Below is a small trained network, with its code and all its weights. Each question gives an input and a target symbol and asks what happens when units are switched off, that is, made to give their printed mean instead of their output.

import numpy as np


def w(rows, s, z=0):
    codes = np.array(rows[::2]) - 128.0
    scale = np.full(codes.shape[1], s)
    scale[-1] = z or s
    return codes * scale


def f(y):
    return np.maximum(y, 0)


def softmax(a):
    e = np.exp(a - a.max(-1, keepdims=True))
    return e / e.sum(-1, keepdims=True)


def log_softmax(a):
    a = a - a.max(-1, keepdims=True)
    return a - np.log(np.exp(a).sum(-1, keepdims=True))


def net(x, mask):
    ids = ['ΓΘΣΨΩαβδζηλμξπτφ'.index(c) for c in x.split()]
    T = len(ids)
    res = E[ids] + P[:T]
    u = 0
    for l in range(2):
        q, k, v = (res @ M[l].T for M in (Q, K, V))
        z = softmax(np.where(np.tri(T) > 0, q @ k.T / 3**0.5, -1e9)) @ v
        res = res + np.where(mask[u], z, O[l][:, -1]) @ O[l][:, :-1]
        u += 1
        y = f(res @ A[l][:, :-1].T + A[l][:, -1])
        res = res + np.where(mask[u : u + 16], y, B[l][:, -1]) @ B[l][:, :-1]
        u += 16
    return log_softmax(res[-1] @ U[:, :-1].T + U[:, -1])


Q, K, V, O, A, B = {}, {}, {}, {}, {}, {}
E = w([
[75,108,63,55,90,161],'Γ',
[79,175,52,125,119,128],'Θ',
[218,132,45,143,97,128],'Σ',
[224,51,124,83,125,137],'Ψ',
[55,113,134,239,35,208],'Ω',
[69,57,169,54,124,114],'α',
[138,47,169,63,122,122],'β',
[248,109,88,143,140,123],'δ',
[116,194,116,189,145,81],'ζ',
[134,152,24,135,66,139],'η',
[193,93,133,107,171,116],'λ',
[176,144,131,162,158,91],'μ',
[98,113,176,138,145,68],'ξ',
[143,188,61,180,111,102],'π',
[21,112,131,74,163,106],'τ',
[234,152,69,170,141,114],'φ',
],0.017)
P = w([
[108,121,139,183,83,101],'0',
[111,76,116,193,170,122],'1',
[149,178,178,85,74,109],'2',
[102,70,106,202,185,184],'3',
[165,206,172,71,6,33],'4',
[73,36,86,237,181,186],'5',
[137,169,126,57,49,32],'6',
],0.014)
Q[0] = w([
[85,117,151,183,178,249],'L0H0',
[156,211,169,66,106,118],'L0H0',
[91,39,67,228,103,91],'L0H0',
],0.011)
K[0] = w([
[193,203,137,2,164,46],'L0H0',
[135,59,100,209,238,187],'L0H0',
[151,222,191,93,19,132],'L0H0',
],0.0086)
V[0] = w([
[161,93,255,111,238,54],'L0H0',
[135,160,66,105,88,133],'L0H0',
[124,113,163,159,126,157],'L0H0',
],0.0081)
O[0] = w([
[101,86,89,188,60,1,2],'L0H0',
[149,151,167,92,149,148,175],'L0H0',
[72,129,100,93,115,196,117],'L0H0',
],0.0091,0.0086)
A[0] = w([
[114,91,144,217,144,167,110],'L0N0',
[66,123,71,51,161,122,253],'L0N1',
[79,93,80,91,171,79,131],'L0N2',
[129,96,123,72,212,117,187],'L0N3',
[180,101,92,127,133,102,133],'L0N4',
[155,66,210,110,134,84,101],'L0N5',
[134,167,120,45,133,74,171],'L0N6',
[95,185,111,194,34,165,125],'L0N7',
[132,186,93,114,206,65,240],'L0N8',
[114,101,147,123,67,177,183],'L0N9',
[130,88,134,166,50,168,56],'L0N10',
[125,120,145,102,85,90,29],'L0N11',
[111,134,114,172,120,193,191],'L0N12',
[53,120,254,131,178,78,228],'L0N13',
[186,128,84,145,85,167,174],'L0N14',
[127,62,137,158,133,159,182],'L0N15',
],0.0082,0.0043)
B[0] = w([
[69,69,151,128,152,215,190],'L0N0',
[81,178,122,146,3,128,223],'L0N1',
[98,130,116,133,128,58,158],'L0N2',
[109,167,114,119,64,155,221],'L0N3',
[99,80,140,155,210,33,179],'L0N4',
[153,123,81,80,116,125,154],'L0N5',
[194,164,167,193,70,161,222],'L0N6',
[146,85,201,146,166,128,181],'L0N7',
[142,119,185,177,76,169,206],'L0N8',
[112,153,156,76,154,59,185],'L0N9',
[119,122,146,84,194,96,148],'L0N10',
[158,119,84,179,187,88,146],'L0N11',
[37,77,204,66,95,211,225],'L0N12',
[74,190,39,86,29,210,175],'L0N13',
[162,112,239,84,215,116,254],'L0N14',
[71,95,100,69,146,166,193],'L0N15',
],0.0051,0.0069)
Q[1] = w([
[202,219,70,124,70,11],'L1H0',
[3,2,30,177,245,177],'L1H0',
[124,107,86,131,120,92],'L1H0',
],0.0098)
K[1] = w([
[121,43,1,187,112,221],'L1H0',
[174,189,171,97,68,55],'L1H0',
[172,162,91,147,133,163],'L1H0',
],0.0091)
V[1] = w([
[77,185,161,188,122,133],'L1H0',
[206,185,152,254,201,127],'L1H0',
[189,49,154,118,133,130],'L1H0',
],0.011)
O[1] = w([
[247,119,68,155,88,140,134],'L1H0',
[149,223,74,181,161,104,2],'L1H0',
[72,144,155,154,175,73,174],'L1H0',
],0.013,0.0053)
A[1] = w([
[99,182,137,102,186,101,85],'L1N0',
[165,173,26,152,123,118,104],'L1N1',
[113,73,77,170,128,30,119],'L1N2',
[122,159,72,118,141,43,137],'L1N3',
[156,251,114,101,169,188,111],'L1N4',
[89,104,130,154,155,70,97],'L1N5',
[200,125,161,99,167,132,156],'L1N6',
[110,132,125,148,108,50,120],'L1N7',
[106,106,172,81,128,144,105],'L1N8',
[116,143,24,122,139,58,178],'L1N9',
[85,163,159,124,169,118,133],'L1N10',
[84,162,162,109,191,108,110],'L1N11',
[49,145,91,140,77,145,167],'L1N12',
[132,123,170,94,113,168,120],'L1N13',
[117,87,96,144,166,202,254],'L1N14',
[113,166,173,117,155,78,156],'L1N15',
],0.011,0.006)
B[1] = w([
[171,43,123,80,98,90,196],'L1N0',
[140,113,240,105,59,74,167],'L1N1',
[1,192,86,91,34,146,166],'L1N2',
[136,112,101,202,196,145,165],'L1N3',
[73,116,104,45,168,57,253],'L1N4',
[93,161,112,125,125,216,157],'L1N5',
[33,158,106,127,76,145,203],'L1N6',
[90,114,98,114,160,177,159],'L1N7',
[144,160,152,212,183,102,236],'L1N8',
[169,156,122,230,170,112,160],'L1N9',
[177,73,98,108,125,132,198],'L1N10',
[236,90,142,127,93,198,204],'L1N11',
[189,115,161,142,162,120,177],'L1N12',
[148,151,75,210,215,120,242],'L1N13',
[151,179,160,111,65,69,231],'L1N14',
[110,85,100,120,136,194,192],'L1N15',
],0.0077,0.019)
U = w([
[163,120,215,150,121,223,236],'Γ',
[183,175,92,91,69,253,218],'Θ',
[156,53,139,30,156,151,170],'Σ',
[90,54,147,96,107,245,8],'Ψ',
[119,101,140,119,114,158,97],'Ω',
[127,25,174,143,121,100,53],'α',
[32,81,186,109,140,123,135],'β',
[153,68,33,163,160,193,78],'δ',
[192,107,167,118,79,116,79],'ζ',
[60,190,135,80,208,185,128],'η',
[39,117,69,120,131,196,156],'λ',
[106,130,83,180,116,115,219],'μ',
[85,64,122,96,39,144,155],'ξ',
[82,140,183,70,109,91,149],'π',
[206,37,108,151,75,176,2],'τ',
[162,85,90,153,193,67,86],'φ',
],0.0055,0.005)

Each question gives the input, a string of symbols that net reads in full, and the target symbol t.
The units are the heads (3 rows each of Q, K, V and O) and the neurons (one row each of A and B). Each row of codes is followed by its name. A weight is (code - 128) times the scale printed after its matrix; where a second scale follows, it is the last column's (O, A, B and U).
mask holds one flag per unit, layer by layer, with each layer's heads first. A switched-off unit (its flag False) gives its mean, the last column of its rows in O or B, instead of its output. The means were averaged over made-up inputs and are rounded, as every weight is.
A unit's drop is (log p(t) with every unit on - log p(t) with that unit switched off) / (log p(t) with every unit on - log p(t) with every unit switched off).
The circuit of an input: a set's keep is (log p(t) with only the set's units on - log p(t) with every unit switched off) / (log p(t) with every unit on - log p(t) with every unit switched off). Starting from the 12 units with the biggest drops (on a tie, the unit counted first), units are removed one at a time, each time the one whose removal leaves the highest keep (on an exact tie, the one counted first), for as long as the keep stays at least 0.8.
units of the circuit, in order: the units of the circuit, biggest drop first
unit that matters most: the unit with the biggest drop
k most important neurons: the k neurons with the biggest drops, biggest first
k most important neurons of layer l: the k neurons of layer l with the biggest drops, biggest first
drop when u is switched off: that unit's drop, to one decimal
input Σ Γ Γ Σ, target Γ: units of the circuit, in order : L1H0, L1N4, L1N8, L0H0
input η π Σ Γ Γ Θ Θ, target Θ: units of the circuit, in order : L1H0, L0N1
input τ φ τ μ Γ ξ, target Γ: units of the circuit, in order : L1N4, L0H0
input Σ μ β μ, target β: units of the circuit, in order : L1H0
input α μ ξ Σ, target ξ: units of the circuit, in order : L0H0, L1N2, L1N13
input Ψ β μ, target β: units of the circuit, in order : L1H0, L0N5
input Σ ζ Ψ, target ζ: units of the circuit, in order : L1H0, L1N1
input Σ Θ λ β Γ, target β: 3 most important neurons : L0N15, L0N0, L0N13
input Γ τ μ π, target μ: 2 most important neurons : L1N9, L1N2
input Σ Σ π τ, target π: 2 most important neurons of layer 1 : L1N1, L1N4
input Σ Σ μ τ Σ Σ, target Σ: 2 most important neurons of layer 0 : L0N14, L0N1
input η δ Σ Θ Σ φ α, target φ: 2 most important neurons of layer 0 : L0N0, L0N1
input Σ φ Σ Σ τ Σ, target τ: 2 most important neurons of layer 0 : L0N1, L0N13
input α Θ Γ η Γ η β, target η: unit that matters most : L0H0
input α Γ φ π Γ, target π: 2 most important neurons of layer 0 : L0N1, L0N0
input Σ Σ α, target Σ: 2 most important neurons : L1N0, L1N4
input α Σ η φ Σ β Ω, target Γ: 2 most important neurons : L1N4, L0N12
input Θ α Σ Γ φ, target Γ: 2 most important neurons of layer 1 : L1N4, L1N8
input μ Σ ξ Σ Σ Γ, target Σ: 3 most important neurons of layer 0 : L0N14, L0N13, L0N6
input φ Γ Ψ Θ Σ ξ, target Σ: most important neuron : L1N4
input Σ β Γ β τ, target β: 2 most important neurons of layer 1 : L1N11, L1N8
input μ φ Σ Θ Θ φ, target Θ: drop when L0H0 is switched off : 0.1
input μ μ Σ α Θ, target α: drop when L0H0 is switched off : 0.5
input η φ Σ, target φ: drop when L1N9 is switched off : 0.2
input δ Σ π Γ, target π: 2 most important neurons of layer 1 : L1N1, L1N4
input Σ Ψ π ζ Σ, target ζ: 2 most important neurons of layer 1 : L1N1, L1N13
